Here is a tiny trained network, its code and every weight. The questions are about switching its units off for an input and a class, where a switched-off unit gives its printed mean instead of its output.

import numpy as np


def w(rows, s, z=0):
    codes = np.array(rows[::2]) - 128.0
    scale = np.full(codes.shape[1], s)
    scale[-1] = z or s
    return codes * scale


def f(y):
    return y / 2 * (1 + np.tanh(0.7978845608 * (y + 0.044715 * y**3)))


def log_softmax(a):
    a = a - a.max(-1, keepdims=True)
    return a - np.log(np.exp(a).sum(-1, keepdims=True))


def net(x, mask):
    res = np.array(x, float).reshape(1, 3) / 4 @ E
    y = f(res @ A[0][:, :-1].T + A[0][:, -1])
    res = res + np.where(mask, y, B[0][:, -1]) @ B[0][:, :-1]
    return log_softmax(res[-1] @ U[:, :-1].T + U[:, -1])


A, B = {}, {}
E = w([
[195,82,51,171,197,191],'x0',
[87,56,124,118,78,187],'x1',
[2,189,118,53,153,131],'x2',
],0.015)
A[0] = w([
[175,129,144,170,81,125,82],'N0',
[169,47,96,163,137,174,138],'N1',
[164,71,217,185,128,110,106],'N2',
[199,194,165,88,249,48,126],'N3',
[108,212,135,129,214,136,75],'N4',
[202,144,135,175,75,75,189],'N5',
[70,29,164,81,107,229,109],'N6',
[150,55,180,160,125,135,79],'N7',
[112,39,140,48,77,198,81],'N8',
[138,101,62,132,180,131,83],'N9',
[89,122,118,73,167,134,82],'N10',
[164,157,119,118,173,37,66],'N11',
[219,77,92,126,86,97,198],'N12',
[163,118,145,63,22,91,80],'N13',
[124,69,150,96,65,133,129],'N14',
[136,139,49,135,230,149,140],'N15',
[115,160,98,128,146,125,237],'N16',
[120,158,228,81,97,88,177],'N17',
[53,142,27,104,203,132,187],'N18',
[155,110,60,111,152,178,96],'N19',
[129,164,155,113,86,135,251],'N20',
[153,121,88,122,167,167,85],'N21',
[184,155,118,171,74,103,97],'N22',
[160,109,131,145,114,127,239],'N23',
[70,155,72,108,145,120,78],'N24',
[83,139,185,99,54,73,62],'N25',
[104,220,90,106,162,172,108],'N26',
[99,109,152,41,188,122,65],'N27',
[154,113,134,186,106,65,90],'N28',
[125,182,195,172,154,124,127],'N29',
[162,213,107,126,153,114,103],'N30',
[178,161,99,115,206,156,100],'N31',
[39,197,150,72,159,152,230],'N32',
[138,177,159,162,52,21,69],'N33',
],0.012,0.011)
B[0] = w([
[165,119,162,77,82,58,161],'N0',
[135,130,136,180,116,139,212],'N1',
[174,122,157,90,148,85,179],'N2',
[179,248,28,185,75,200,204],'N3',
[199,138,153,114,95,66,166],'N4',
[173,112,178,119,179,120,206],'N5',
[254,182,78,165,59,114,199],'N6',
[177,139,141,86,92,73,163],'N7',
[213,173,90,149,80,86,179],'N8',
[64,97,136,155,59,69,162],'N9',
[167,117,143,104,103,59,159],'N10',
[180,155,98,131,19,62,160],'N11',
[176,112,155,111,188,133,221],'N12',
[116,78,121,162,67,102,160],'N13',
[136,111,78,182,84,156,164],'N14',
[65,37,161,182,93,119,192],'N15',
[161,103,153,134,172,181,182],'N16',
[113,82,148,176,117,149,210],'N17',
[179,100,166,95,194,121,207],'N18',
[55,82,144,148,56,102,170],'N19',
[137,92,154,160,157,193,193],'N20',
[66,68,136,168,25,73,158],'N21',
[168,130,188,72,108,68,165],'N22',
[159,124,157,131,229,177,192],'N23',
[145,108,154,75,108,26,165],'N24',
[113,62,141,170,86,84,191],'N25',
[179,104,172,131,157,73,173],'N26',
[137,138,151,106,54,46,159],'N27',
[170,100,151,68,124,61,160],'N28',
[147,109,108,174,103,126,154],'N29',
[189,165,105,140,70,118,160],'N30',
[109,69,133,188,50,108,171],'N31',
[185,105,161,142,188,137,255],'N32',
[38,53,118,177,41,117,177],'N33',
],0.012,0.022)
U = w([
[169,99,221,78,142,69,68],'0',
[191,151,80,170,75,131,111],'1',
[74,50,175,176,90,108,92],'2',
[159,84,187,155,185,205,240],'3',
[5,193,121,42,113,109,10],'4',
[28,187,122,83,146,117,10],'5',
[40,175,124,30,130,115,10],'6',
[69,178,110,17,127,107,10],'7',
],0.016,0.012)

Each question gives the input, the list of numbers given to net, and the class t.
The units are the neurons (one row each of A and B). Each row of codes is followed by its name. A weight is (code - 128) times the scale printed after its matrix; where a second scale follows, it is the last column's (A, B and U).
mask holds one flag per neuron, in row order. A switched-off neuron (its flag False) gives its mean, the last column of its row in B, instead of its output. The means were averaged over made-up inputs and are rounded, as every weight is.
A unit's drop is (log p(t) with every unit on - log p(t) with that unit switched off) / (log p(t) with every unit on - log p(t) with every unit switched off).
The circuit of an input: a set's keep is (log p(t) with only the set's units on - log p(t) with every unit switched off) / (log p(t) with every unit on - log p(t) with every unit switched off). Starting from the 12 units with the biggest drops (on a tie, the unit counted first), units are removed one at a time, each time the one whose removal leaves the highest keep (on an exact tie, the one counted first), for as long as the keep stays at least 0.8.
units of the circuit, in order: the units of the circuit, biggest drop first
k most important neurons: the k neurons with the biggest drops, biggest first
drop of u: that unit's drop, to one decimal
input [3,2,-1], class 3: 2 most important neurons	[N33 N25]
input [-7,0,6], class 2: 2 most important neurons	[N17 N25]
input [7,-6,1], class 2: units of the circuit, in order	[N15]
input [-7,8,-3], class 1: 2 most important neurons	[N6 N8]
input [-1,7,-6], class 1: 3 most important neurons	[N6 N14 N8]
input [-2,4,-3], class 1: 2 most important neurons	[N32 N18]
input [-2,-4,3], class 1: 2 most important neurons	[N3 N23]
input [6,-2,-5], class 2: 2 most important neurons	[N15 N31]
input [5,-7,-8], class 0: 2 most important neurons	[N5 N22]
input [3,-3,-2], class 3: 2 most important neurons	[N6 N8]
input [7,6,-3], class 2: 2 most important neurons	[N3 N19]
input [2,-3,-1], class 3: 2 most important neurons	[N6 N8]
input [7,-2,-8], class 0: drop of N12	0.1
input [1,-7,-3], class 1: units of the circuit, in order	[N3]
input [6,-4,1], class 2: drop of N15	0.3
input [3,-5,4], class 1: drop of N3	3.2
